Below is a small trained network, with its code and all its weights. Each question gives an input and a class and asks what happens when units are switched off, that is, made to give their printed mean instead of their output.

import numpy as np


def w(rows, s, z=0):
    codes = np.array(rows[::2]) - 128.0
    scale = np.full(codes.shape[1], s)
    scale[-1] = z or s
    return codes * scale


def f(y):
    return y / 2 * (1 + np.tanh(0.7978845608 * (y + 0.044715 * y**3)))


def log_softmax(a):
    a = a - a.max(-1, keepdims=True)
    return a - np.log(np.exp(a).sum(-1, keepdims=True))


def net(x, mask):
    res = np.array(x, float).reshape(1, 7) / 4 @ E
    y = f(res @ A[0][:, :-1].T + A[0][:, -1])
    res = res + np.where(mask, y, B[0][:, -1]) @ B[0][:, :-1]
    return log_softmax(res[-1] @ U[:, :-1].T + U[:, -1])


A, B = {}, {}
E = w([
[126,129,125,127,126,132,131,125,129],'x0',
[123,130,126,126,126,135,130,120,129],'x1',
[204,68,118,167,113,195,114,117,158],'x2',
[142,155,136,105,183,122,166,129,251],'x3',
[132,123,128,127,139,120,110,128,126],'x4',
[121,129,129,131,125,132,131,121,131],'x5',
[180,211,144,173,160,162,118,106,96],'x6',
],0.021)
A[0] = w([
[148,81,112,180,66,155,103,119,105,108],'neuron 1',
[27,130,111,54,109,61,116,147,37,225],'neuron 2',
[84,104,130,143,131,140,129,128,158,123],'neuron 3',
[174,44,140,163,113,165,137,109,124,124],'neuron 4',
[172,103,158,124,140,151,133,148,242,89],'neuron 5',
[114,179,152,37,183,56,155,118,212,127],'neuron 6',
[71,8,116,45,76,112,135,165,163,249],'neuron 7',
[184,90,130,140,158,209,124,148,152,122],'neuron 8',
[194,148,73,117,167,147,126,115,191,73],'neuron 9',
[209,67,104,148,143,171,143,127,145,138],'neuron 10',
[215,239,151,175,192,168,140,103,161,101],'neuron 11',
[197,136,136,134,130,126,148,81,110,63],'neuron 12',
[152,102,140,157,81,140,94,99,75,175],'neuron 13',
[160,216,142,155,155,143,118,122,59,148],'neuron 14',
[108,209,102,104,162,59,118,152,110,189],'neuron 15',
],0.012,0.013)
B[0] = w([
[181,133,102,106,118,109,90,215,154,192],'neuron 1',
[117,106,172,231,83,92,162,117,63,252],'neuron 2',
[140,116,120,116,155,102,148,127,141,145],'neuron 3',
[165,125,89,84,164,128,77,164,149,194],'neuron 4',
[45,98,121,94,138,74,159,32,119,199],'neuron 5',
[176,199,96,177,177,113,183,145,205,227],'neuron 6',
[141,75,101,119,158,2,147,140,124,255],'neuron 7',
[163,118,126,141,69,88,58,83,150,193],'neuron 8',
[103,112,178,149,88,91,118,92,141,176],'neuron 9',
[146,94,120,119,109,104,52,87,131,202],'neuron 10',
[101,111,226,193,70,135,115,149,161,226],'neuron 11',
[127,141,132,149,112,124,90,136,125,150],'neuron 12',
[162,141,131,100,112,133,83,177,81,209],'neuron 13',
[132,166,140,85,131,204,106,95,95,210],'neuron 14',
[88,139,151,127,114,181,173,156,127,203],'neuron 15',
],0.014,0.027)
U = w([
[131,65,176,203,47,61,121,93,107,255],'0',
[110,189,144,116,97,229,161,121,10,110],'1',
[192,42,47,54,134,79,105,201,115,133],'2',
[222,166,116,105,84,189,44,149,136,98],'3',
[138,166,59,154,208,65,203,151,187,115],'4',
[120,208,176,153,132,197,169,155,224,95],'5',
[128,59,70,48,153,64,132,13,189,25],'6',
],0.011,0.0042)

Each question gives the input, the list of numbers given to net, and the class t.
The units are the neurons (one row each of A and B). Each row of codes is followed by its name. A weight is (code - 128) times the scale printed after its matrix; where a second scale follows, it is the last column's (A, B and U).
mask holds one flag per neuron, in row order. A switched-off neuron (its flag False) gives its mean, the last column of its row in B, instead of its output. The means were averaged over made-up inputs and are rounded, as every weight is.
A unit's drop is (log p(t) with every unit on - log p(t) with that unit switched off) / (log p(t) with every unit on - log p(t) with every unit switched off).
The circuit of an input: a set's keep is (log p(t) with only the set's units on - log p(t) with every unit switched off) / (log p(t) with every unit on - log p(t) with every unit switched off). Starting from the 12 units with the biggest drops (on a tie, the unit counted first), units are removed one at a time, each time the one whose removal leaves the highest keep (on an exact tie, the one counted first), for as long as the keep stays at least 0.8.
units of the circuit, in order: the units of the circuit, biggest drop first
most important unit: the unit with the biggest drop
k most important neurons: the k neurons with the biggest drops, biggest first
drop of u: that unit's drop, to one decimal
input [5,-3,1,1,-5,-5,-5], class 6: units of the circuit, in order -> (neuron 13; neuron 11)
input [2,-1,3,1,0,5,0], class 6: units of the circuit, in order -> (neuron 2)
input [-7,-8,-1,8,-8,8,1], class 5: 2 most important neurons -> (neuron 7; neuron 11)
input [1,7,1,-4,0,7,-6], class 2: 2 most important neurons -> (neuron 11; neuron 7)
input [-2,2,5,0,-1,5,5], class 3: 2 most important neurons -> (neuron 2; neuron 7)
input [5,4,-2,0,-6,2,2], class 1: 2 most important neurons -> (neuron 7; neuron 6)
input [-6,4,-1,1,-3,5,-8], class 4: 2 most important neurons -> (neuron 11; neuron 7)
input [-1,7,-7,4,-8,2,0], class 4: 2 most important neurons -> (neuron 6; neuron 11)
input [-3,6,4,7,-7,3,0], class 6: 2 most important neurons -> (neuron 2; neuron 5)
input [-7,8,5,1,-5,-2,-7], class 6: 2 most important neurons -> (neuron 5; neuron 13)
input [-3,-2,-6,1,8,5,0], class 4: 2 most important neurons -> (neuron 6; neuron 11)
input [-3,5,-1,-1,-2,-3,6], class 1: drop of neuron 6 -> 0.1
input [-8,1,4,-3,1,2,4], class 3: drop of neuron 11 -> 0.0
input [6,-8,2,7,-3,8,-4], class 6: most important unit -> neuron 5
input [4,5,-1,1,0,0,0], class 4: drop of neuron 2 -> 0.1
input [-2,1,2,-7,6,5,1], class 3: drop of neuron 7 -> 0.4
